Below is a small trained network, with its code and all its weights. Each question gives an input and a class and asks what happens when units are switched off, that is, made to give their printed mean instead of their output.

import numpy as np


def w(rows, s, z=0):
    codes = np.array(rows[::2]) - 128.0
    scale = np.full(codes.shape[1], s)
    scale[-1] = z or s
    return codes * scale


def norm(h):
    return h / np.sqrt((h * h).mean(-1, keepdims=True) + 1e-5)


def f(y):
    return np.maximum(y, 0)


def log_softmax(a):
    a = a - a.max(-1, keepdims=True)
    return a - np.log(np.exp(a).sum(-1, keepdims=True))


def net(x, mask):
    res = np.array(x, float).reshape(1, 7) / 4 @ E
    u = 0
    for l in range(2):
        y = f(norm(res) @ A[l][:, :-1].T + A[l][:, -1])
        res = res + np.where(mask[u : u + 9], y, B[l][:, -1]) @ B[l][:, :-1]
        u += 9
    return log_softmax(norm(res)[-1] @ U[:, :-1].T + U[:, -1])


A, B = {}, {}
E = w([
[162,172,217],'x0',
[172,148,73],'x1',
[149,3,36],'x2',
[220,23,185],'x3',
[12,3,142],'x4',
[190,129,77],'x5',
[133,166,157],'x6',
],0.0056)
A[0] = w([
[101,129,137,39],'0.n1',
[155,137,112,160],'0.n2',
[109,197,5,253],'0.n3',
[145,187,198,114],'0.n4',
[132,117,114,5],'0.n5',
[133,111,59,159],'0.n6',
[138,122,147,90],'0.n7',
[160,138,76,68],'0.n8',
[186,113,144,89],'0.n9',
],0.017,0.0047)
B[0] = w([
[116,114,147,133],'0.n1',
[145,156,175,161],'0.n2',
[88,130,254,254],'0.n3',
[149,165,114,196],'0.n4',
[72,135,161,128],'0.n5',
[100,122,226,188],'0.n6',
[177,123,125,136],'0.n7',
[128,106,202,157],'0.n8',
[181,159,96,165],'0.n9',
],0.0082,0.0097)
A[1] = w([
[103,105,121,88],'1.n1',
[56,180,84,3],'1.n2',
[100,114,157,216],'1.n3',
[79,134,155,206],'1.n4',
[163,79,196,196],'1.n5',
[20,80,134,123],'1.n6',
[251,108,163,152],'1.n7',
[90,219,127,94],'1.n8',
[61,202,111,217],'1.n9',
],0.012,0.0035)
B[1] = w([
[184,36,48,141],'1.n1',
[158,119,169,135],'1.n2',
[54,61,135,213],'1.n3',
[24,26,72,216],'1.n4',
[147,104,80,254],'1.n5',
[182,7,115,219],'1.n6',
[254,147,149,226],'1.n7',
[58,189,178,178],'1.n8',
[33,75,242,192],'1.n9',
],0.0058,0.0078)
U = w([
[136,76,189,254],'0',
[120,10,52,112],'1',
[142,77,148,3],'2',
[129,144,208,162],'3',
[115,30,159,203],'4',
[253,110,164,139],'5',
[97,95,31,2],'6',
[84,194,145,130],'7',
],0.012,0.0047)

Each question gives the input, the list of numbers given to net, and the class t.
The units are the neurons (one row each of A and B). Each row of codes is followed by its name. A weight is (code - 128) times the scale printed after its matrix; where a second scale follows, it is the last column's (A, B and U).
mask holds one flag per neuron, layer by layer. A switched-off neuron (its flag False) gives its mean, the last column of its row in B, instead of its output. The means were averaged over made-up inputs and are rounded, as every weight is.
A unit's drop is (log p(t) with every unit on - log p(t) with that unit switched off) / (log p(t) with every unit on - log p(t) with every unit switched off).
The circuit of an input: a set's keep is (log p(t) with only the set's units on - log p(t) with every unit switched off) / (log p(t) with every unit on - log p(t) with every unit switched off). Starting from the 12 units with the biggest drops (on a tie, the unit counted first), units are removed one at a time, each time the one whose removal leaves the highest keep (on an exact tie, the one counted first), for as long as the keep stays at least 0.8.
circuit, biggest first: the units of the circuit, biggest drop first
k most important neurons: the k neurons with the biggest drops, biggest first
top k neurons in layer l: the k neurons of layer l with the biggest drops, biggest first
drop of u: that unit's drop, to one decimal
input [-3,1,-2,7,-6,-4,3], class 5: most important neuron => 0.n3
input [-2,3,-7,5,-2,0,0], class 5: circuit, biggest first => 0.n3, 0.n6
input [5,2,5,3,8,1,-3], class 1: 2 most important neurons => 0.n3, 1.n9
input [5,-3,-1,7,3,5,-5], class 5: 2 most important neurons => 0.n3, 1.n7
input [5,4,3,6,6,7,4], class 5: top 2 neurons in layer 0 => 0.n3, 0.n9
input [1,-2,7,1,2,-8,-6], class 1: circuit, biggest first => 0.n3, 1.n9
input [3,1,-2,1,0,-6,1], class 7: top 2 neurons in layer 1 => 1.n6, 1.n8
input [3,4,-7,-1,3,-1,-5], class 7: top 2 neurons in layer 0 => 0.n4, 0.n3
input [3,-5,-1,-2,-3,-4,-3], class 7: drop of 0.n6 => 0.1
input [-1,6,8,-7,-6,3,7], class 0: drop of 0.n3 => 0.1
input [-3,4,-7,6,-2,-2,-1], class 5: drop of 0.n3 => 0.2
